Each row has a name. After each piece below comes the name of the row it's from, unless a question asks for something else. Each question is about the rows just above it. Places in a row count from 1.

Columns, left to right: T E M F L V Q A
<150>: [ 91 176 112 111 129 167 116 134]
<118>: [ 70 122 135 125 128 127 122 150]
<161>: [118  64 118 111 132 128 134 129]
<83>: [127  70 122 125 122 150 134 128]
<107>: [148 148 134 183 132  92 116 120]
Row and place of [167] in the named rows: => <150>, 6
Row and place of [120] in the named rows: => <107>, 8
Row and place of [176] in the named rows: => <150>, 2
Which row holds these entries in another order? [128 134 150 122 125 122  70 127] => <83>
[176 122  64] is in which column, read top down? => E
Which column holds [176 122] top down? => E

Columns, left to right: R W X N
<173>: [ 98  81 136 102]
<201>: [ 87 163  89  85]
<118>: [83 79 95 96]
<150>: [ 71 156 137 146]
<83>: [83 96 96 79]
<20>: [127  71 156 146]
<161>: [ 87 163  56  85]
[146  71 156 127] is which row reordered? => <20>
[136] is at row and place => <173>, 3
Which row holds these entries in another order? [79 83 96 96] => <83>
Which column holds this, read top down? [ 89  95 137  96] => X

Columns, left to right: J G Y K S Z H
<32>: [123 118 115 124 132 127 127]
<20>: [124 117 116 126 129 127 128]
<127>: [121 123 122 119 138 130 128]
<118>: [104 125 113 111 145 131 135]
<143>: [220  90 168 160 122  53 130]
<107>: [167 141 141 167 106  91 124]
<201>: [136 102  78 106 159 121 138]
<10>: [129 144 127 142 122 120 130]
[135] is at row and place => <118>, 7
[127 124 132 115 123 118 127] is which row reordered? => <32>
Which column holds [117 123 125  90 141] top down? => G

Columns, left to right: nipul pezug Leted Povar gakup resi Tava
<143>: [126  72 144 182 194 169  98]
<161>: [204  70 204 119 134  81 100]
<201>: [ 90 122 149  87 123 137  21]
<173>: [140  72 144 182 194 169 210]
<127>: [168 113 162 127 170  42 137]
<32>: [167  42 170 127 137 162 113]
<118>: [ 84 206 107 202 114  99 109]
<107>: [103 117 133 191 159 139 120]
Where in the named rows is [123]? => <201>, 5
[ 21  87  90 122 123 137 149] is which row reordered? => <201>
[ 42 113 127 137 162 168 170] is which row reordered? => <127>
Where in the named rows is [139]? => <107>, 6

Columns, left to right: Nutim tuz Nosis gova Redif vog vive lak bik
<32>: [ 89 135  63 147 179 149 116 146  35]
<143>: [ 93 152 153 132 141 150 126 186 123]
<83>: [178 147  90 147 135  35  63 116  89]
Which column holds this, read top down? [150  35] => vog
Row and place of [186] in the named rows: => <143>, 8
Which column holds this, read top down? [149 150] => vog
Put [116  89 178 147  90 147 135  35  63] back in order: which row is it? => <83>
Row and place of [178] in the named rows: => <83>, 1
Row and place of [146] in the named rows: => <32>, 8
Where in the named rows is [179]? => <32>, 5

Columns, left to right: lur gur Kaz Gitiv dopab lado verin kegi dok
<83>: [108 155  93 179 178 188 125 104 145]
<127>: [ 88 175  72 200 147 152 110 116 133]
<20>: [ 88 175  72 200 147 152 156 155 111]
<32>: [116 114 109 146 147 153 110 114 139]
<150>: [133 116 175 109 152 111 147  72  88]
<173>: [148 176 139 107 117 106 120 133 118]
<107>: [ 88 175  72 200 185 218 105  86 154]
[ 72  88 110 116 133 147 152 175 200] is which row reordered? => <127>
Where in the named rows is [108]? => <83>, 1
Which column holds this, read top down? [200 200 146 109 107] => Gitiv

Columns, left to right: Fik zuba Baris lome vuf rek
<20>: [208  58 153 223  57 218]
<107>: [182  58 221  65 221 101]
<173>: [ 29 228  39  75 110 219]
Where in the named rows is [228]? => <173>, 2
Which column holds [ 57 221] top down? => vuf
Row and place of [219] in the named rows: => <173>, 6
Where in the named rows is [57]? => <20>, 5
Which column holds this, read top down? [58 58] => zuba

Columns, left to right: U D B P
<150>: [120 115 146 206]
<143>: [ 92  96 196 236]
<173>: [166 127  96 123]
<127>: [114 113 128 167]
<161>: [ 78  96 123  77]
<118>: [100  78  77 197]
Put [ 77  78  96 123] back in order: which row is it? => <161>
[196  96 128] is in which column, read top down? => B
Where in the named rows is [197]? => <118>, 4
[120] is at row and place => <150>, 1
Where in the named rows is [115]? => <150>, 2
Which column holds this, read top down? [196  96 128 123  77] => B

Columns, left to right: nila gena nuvim depu Pilot Lok zop zos zikud Sadi
<127>: [133 142 105 123 208 183 131  77 147 147]
<83>: [134 158 112 132 199 140 133  57 120 132]
<150>: [133 167 146 143 159  57 131  73  79 173]
<143>: [122 107 146 129  34  97 124 188 119  97]
<161>: [123  89 116 112 103 235 125 183 179 158]
<10>: [122 107 146 129  34  97 124 135  80  94]
<20>: [123  90 114 113  92 194 125 181 178 123]
[134 133] is in which column, read top down? => nila
Which column holds [107  89 107] top down? => gena
[131 159 167 146  57 133  79 143 173  73] is which row reordered? => <150>

Columns, left to right: Gote feri bati tafab volet
<173>: [122 142  92 171 166]
<20>: [136 150 175 109 174]
<143>: [111 114 138 183  91]
<10>: [134 166  49 111 216]
<32>: [127 136 100 112 130]
<150>: [120 137  76 153 151]
Where in the named rows is [151]? => <150>, 5
Which column holds [150 114] top down? => feri
Where in the named rows is [91]? => <143>, 5

Columns, left to right: Tumu mazu dezos Nev
<32>: [117 166  85 198]
<161>: [ 43 100 133 146]
<143>: [176 142 175  75]
<118>: [ 58 153 131 180]
<83>: [150 118  51 173]
<20>: [ 74  90 174  89]
<10>: [102 131 203  81]
<201>: [182 161  83 162]
<127>: [182 161  74  74]
<173>: [214 163 128 110]
<107>: [199 120  75 130]
Where in the named rows is [102]? => <10>, 1
[ 90 131 161 161 163] is in which column, read top down? => mazu
Row and place of [175] in the named rows: => <143>, 3
Which column holds [173  89  81] top down? => Nev
[51] is at row and place => <83>, 3
Where in the named rows is [199]? => <107>, 1

Columns, left to right: vomi vilud lik Vifi bamib mab nel sazik kub
<10>: [150 124 150 178 118 111  74 114 103]
<83>: [107 108  68  98 107 136 177 177 128]
<161>: [134 127  88 135  84 118  98 147 111]
<143>: [136 121 117 106 115 139 107 126 151]
<201>: [152 125 122 190  91  98  64 130  87]
<32>: [ 88 143  78  66 130 139 213 158 143]
<107>: [ 95 122  56  60 108 149 202 181 151]
<150>: [104 144 108 100 131 135 182 148 131]
<127>: [121 138  97 144 106 104 123 136  96]
Which column holds this, read top down? [213 202] => nel
Which row holds these entries in another order? [ 68  98 107 107 108 128 136 177 177] => <83>
Put [131 148 144 100 104 131 182 108 135] back in order: which row is it? => <150>
Which column holds [114 177] top down? => sazik
[91] is at row and place => <201>, 5
Which column holds this, read top down? [ 64 213 202 182] => nel

